Here is a tiny trained network, its code and every weight. The questions are about switching its units off for an input and a class, where a switched-off unit gives its printed mean instead of its output.

import numpy as np


def w(rows, s, z=0):
    codes = np.array(rows[::2]) - 128.0
    scale = np.full(codes.shape[1], s)
    scale[-1] = z or s
    return codes * scale


def norm(h):
    return h / np.sqrt((h * h).mean(-1, keepdims=True) + 1e-5)


def f(y):
    return np.maximum(y, 0)


def log_softmax(a):
    a = a - a.max(-1, keepdims=True)
    return a - np.log(np.exp(a).sum(-1, keepdims=True))


def net(x, mask):
    res = np.array(x, float).reshape(1, 7) / 4 @ E
    u = 0
    for l in range(2):
        y = f(norm(res) @ A[l][:, :-1].T + A[l][:, -1])
        res = res + np.where(mask[u : u + 13], y, B[l][:, -1]) @ B[l][:, :-1]
        u += 13
    return log_softmax(norm(res)[-1] @ U[:, :-1].T + U[:, -1])


A, B = {}, {}
E = w([
[111,97,126,119,111,119,111,144,151],'x0',
[87,122,173,62,132,147,80,118,10],'x1',
[125,111,140,117,106,106,127,129,134],'x2',
[194,33,167,110,208,160,154,140,137],'x3',
[110,139,118,117,182,12,108,181,128],'x4',
[132,139,118,142,143,145,126,135,122],'x5',
[128,121,135,120,116,117,127,130,132],'x6',
],0.011)
A[0] = w([
[82,75,121,95,139,143,102,131,6,79],'0.n0',
[116,93,163,70,147,151,69,134,16,10],'0.n1',
[121,91,137,116,98,107,116,132,134,153],'0.n2',
[157,129,119,111,160,111,114,167,151,175],'0.n3',
[147,117,126,185,109,138,122,97,150,127],'0.n4',
[85,162,101,114,105,156,105,155,123,63],'0.n5',
[172,191,142,68,129,133,139,141,129,125],'0.n6',
[85,156,137,131,240,3,114,181,128,156],'0.n7',
[155,89,138,142,113,152,144,116,126,78],'0.n8',
[175,99,164,106,172,139,131,130,153,108],'0.n9',
[61,234,87,150,44,111,106,129,144,199],'0.n10',
[35,178,141,82,81,142,50,136,12,85],'0.n11',
[122,146,147,105,161,112,141,161,139,2],'0.n12',
],0.011,0.0042)
B[0] = w([
[107,164,230,95,166,92,87,134,146,197],'0.n0',
[182,186,168,104,157,172,157,137,223,200],'0.n1',
[138,226,108,180,199,176,159,107,93,148],'0.n2',
[139,135,206,84,73,68,192,38,117,172],'0.n3',
[88,170,94,131,116,135,141,195,133,158],'0.n4',
[151,141,144,149,96,67,146,82,155,148],'0.n5',
[67,118,123,124,112,117,113,148,174,140],'0.n6',
[206,156,59,62,144,103,54,150,105,254],'0.n7',
[64,94,79,50,179,110,121,120,173,154],'0.n8',
[145,101,126,203,123,135,164,181,38,178],'0.n9',
[147,167,223,71,191,160,117,147,175,226],'0.n10',
[84,55,7,179,83,146,114,121,45,220],'0.n11',
[92,19,133,135,122,113,82,109,200,138],'0.n12',
],0.014,0.013)
A[1] = w([
[169,139,155,102,111,78,56,118,120,51],'1.n0',
[108,201,82,154,65,108,113,97,173,141],'1.n1',
[68,71,97,218,105,116,194,122,106,44],'1.n2',
[194,162,171,119,175,95,104,174,135,184],'1.n3',
[74,156,136,146,96,127,138,117,124,84],'1.n4',
[149,119,62,126,117,58,51,119,131,4],'1.n5',
[124,141,249,163,152,135,155,111,179,111],'1.n6',
[79,133,129,151,150,168,131,168,151,90],'1.n7',
[190,75,11,160,87,58,119,146,65,99],'1.n8',
[56,97,147,208,110,148,111,70,97,100],'1.n9',
[83,147,49,157,90,142,82,98,81,75],'1.n10',
[165,108,134,90,164,143,116,118,101,134],'1.n11',
[126,143,188,179,105,132,147,127,133,57],'1.n12',
],0.017,0.003)
B[1] = w([
[196,106,124,108,197,158,210,222,105,203],'1.n0',
[141,121,162,88,163,123,79,137,93,146],'1.n1',
[142,170,35,28,147,126,244,190,110,155],'1.n2',
[230,86,100,122,159,72,105,148,178,250],'1.n3',
[139,134,142,168,172,134,126,127,235,138],'1.n4',
[12,165,184,132,84,209,178,127,69,193],'1.n5',
[26,122,126,152,75,188,116,82,64,183],'1.n6',
[98,97,185,137,125,121,149,74,107,165],'1.n7',
[51,66,138,253,69,135,93,17,157,192],'1.n8',
[172,55,155,161,205,78,194,131,201,145],'1.n9',
[163,134,63,164,34,86,103,123,86,162],'1.n10',
[88,224,142,111,100,105,104,123,207,192],'1.n11',
[85,106,127,97,155,161,170,114,111,137],'1.n12',
],0.016,0.019)
U = w([
[26,126,233,100,168,199,105,60,145,136],'0',
[137,50,122,238,113,51,111,61,164,230],'1',
[215,158,167,72,215,82,71,195,160,218],'2',
[81,175,65,144,67,111,58,167,24,5],'3',
[75,116,66,93,146,136,251,137,110,52],'4',
],0.014,0.0026)

Each question gives the input, the list of numbers given to net, and the class t.
The units are the neurons (one row each of A and B). Each row of codes is followed by its name. A weight is (code - 128) times the scale printed after its matrix; where a second scale follows, it is the last column's (A, B and U).
mask holds one flag per neuron, layer by layer. A switched-off neuron (its flag False) gives its mean, the last column of its row in B, instead of its output. The means were averaged over made-up inputs and are rounded, as every weight is.
A unit's drop is (log p(t) with every unit on - log p(t) with that unit switched off) / (log p(t) with every unit on - log p(t) with every unit switched off).
The circuit of an input: a set's keep is (log p(t) with only the set's units on - log p(t) with every unit switched off) / (log p(t) with every unit on - log p(t) with every unit switched off). Starting from the 12 units with the biggest drops (on a tie, the unit counted first), units are removed one at a time, each time the one whose removal leaves the highest keep (on an exact tie, the one counted first), for as long as the keep stays at least 0.8.
circuit, biggest first: the units of the circuit, biggest drop first
most important unit: the unit with the biggest drop
top k neurons: the k neurons with the biggest drops, biggest first
k most important neurons of layer l: the k neurons of layer l with the biggest drops, biggest first
input [-2,-2,-6,-1,-1,8,7], class 0: circuit, biggest first	(0.n7)
input [6,-3,0,1,-6,7,7], class 4: 2 most important neurons of layer 1	(1.n2 1.n3)
input [8,-2,3,8,-3,-5,-3], class 4: circuit, biggest first	(0.n7 0.n10 1.n2)
input [-7,-5,6,-1,-4,-7,0], class 0: top 2 neurons	(0.n7 0.n11)
input [3,7,7,-4,-7,7,-6], class 1: circuit, biggest first	(0.n11 1.n9)
input [7,7,8,-2,-4,-3,-1], class 1: circuit, biggest first	(0.n11 1.n9)
input [-8,-7,1,3,-5,5,2], class 4: 3 most important neurons of layer 0	(0.n7 0.n10 0.n11)
input [-5,3,0,-3,2,6,-1], class 3: 2 most important neurons of layer 0	(0.n11 0.n10)
input [-1,-4,-5,5,0,1,4], class 4: top 4 neurons	(0.n7 1.n2 0.n10 0.n11)
input [1,3,7,-1,7,6,8], class 3: circuit, biggest first	(1.n5 0.n7)
input [-1,7,4,-1,4,-8,-1], class 3: top 2 neurons	(0.n11 0.n10)
input [2,3,4,-5,8,-3,-7], class 3: top 2 neurons	(0.n11 1.n5)
input [0,-1,-5,8,-4,-7,3], class 4: top 4 neurons	(0.n7 0.n10 0.n9 1.n2)
input [-1,-5,3,-1,0,-4,6], class 0: circuit, biggest first	(0.n7 1.n6)
input [5,-2,7,3,8,-8,-3], class 1: most important unit	1.n8
input [-5,7,-5,-8,-3,0,-8], class 1: top 4 neurons	(0.n11 0.n7 1.n9 1.n10)
input [5,-5,-5,4,-6,6,7], class 4: top 3 neurons	(0.n7 0.n10 1.n2)
input [3,-4,1,5,6,-8,3], class 1: top 2 neurons	(1.n8 0.n10)
input [-6,-1,4,3,-2,-6,-3], class 4: top 4 neurons	(0.n7 0.n10 1.n2 0.n11)
input [2,-5,-5,6,-2,8,-5], class 4: top 3 neurons	(0.n7 0.n10 1.n2)
input [-1,4,3,0,-3,2,0], class 1: top 3 neurons	(0.n11 0.n7 0.n10)
input [3,6,1,3,-1,7,7], class 0: top 2 neurons	(0.n7 0.n1)
input [7,0,-8,-8,5,5,7], class 2: most important unit	0.n10
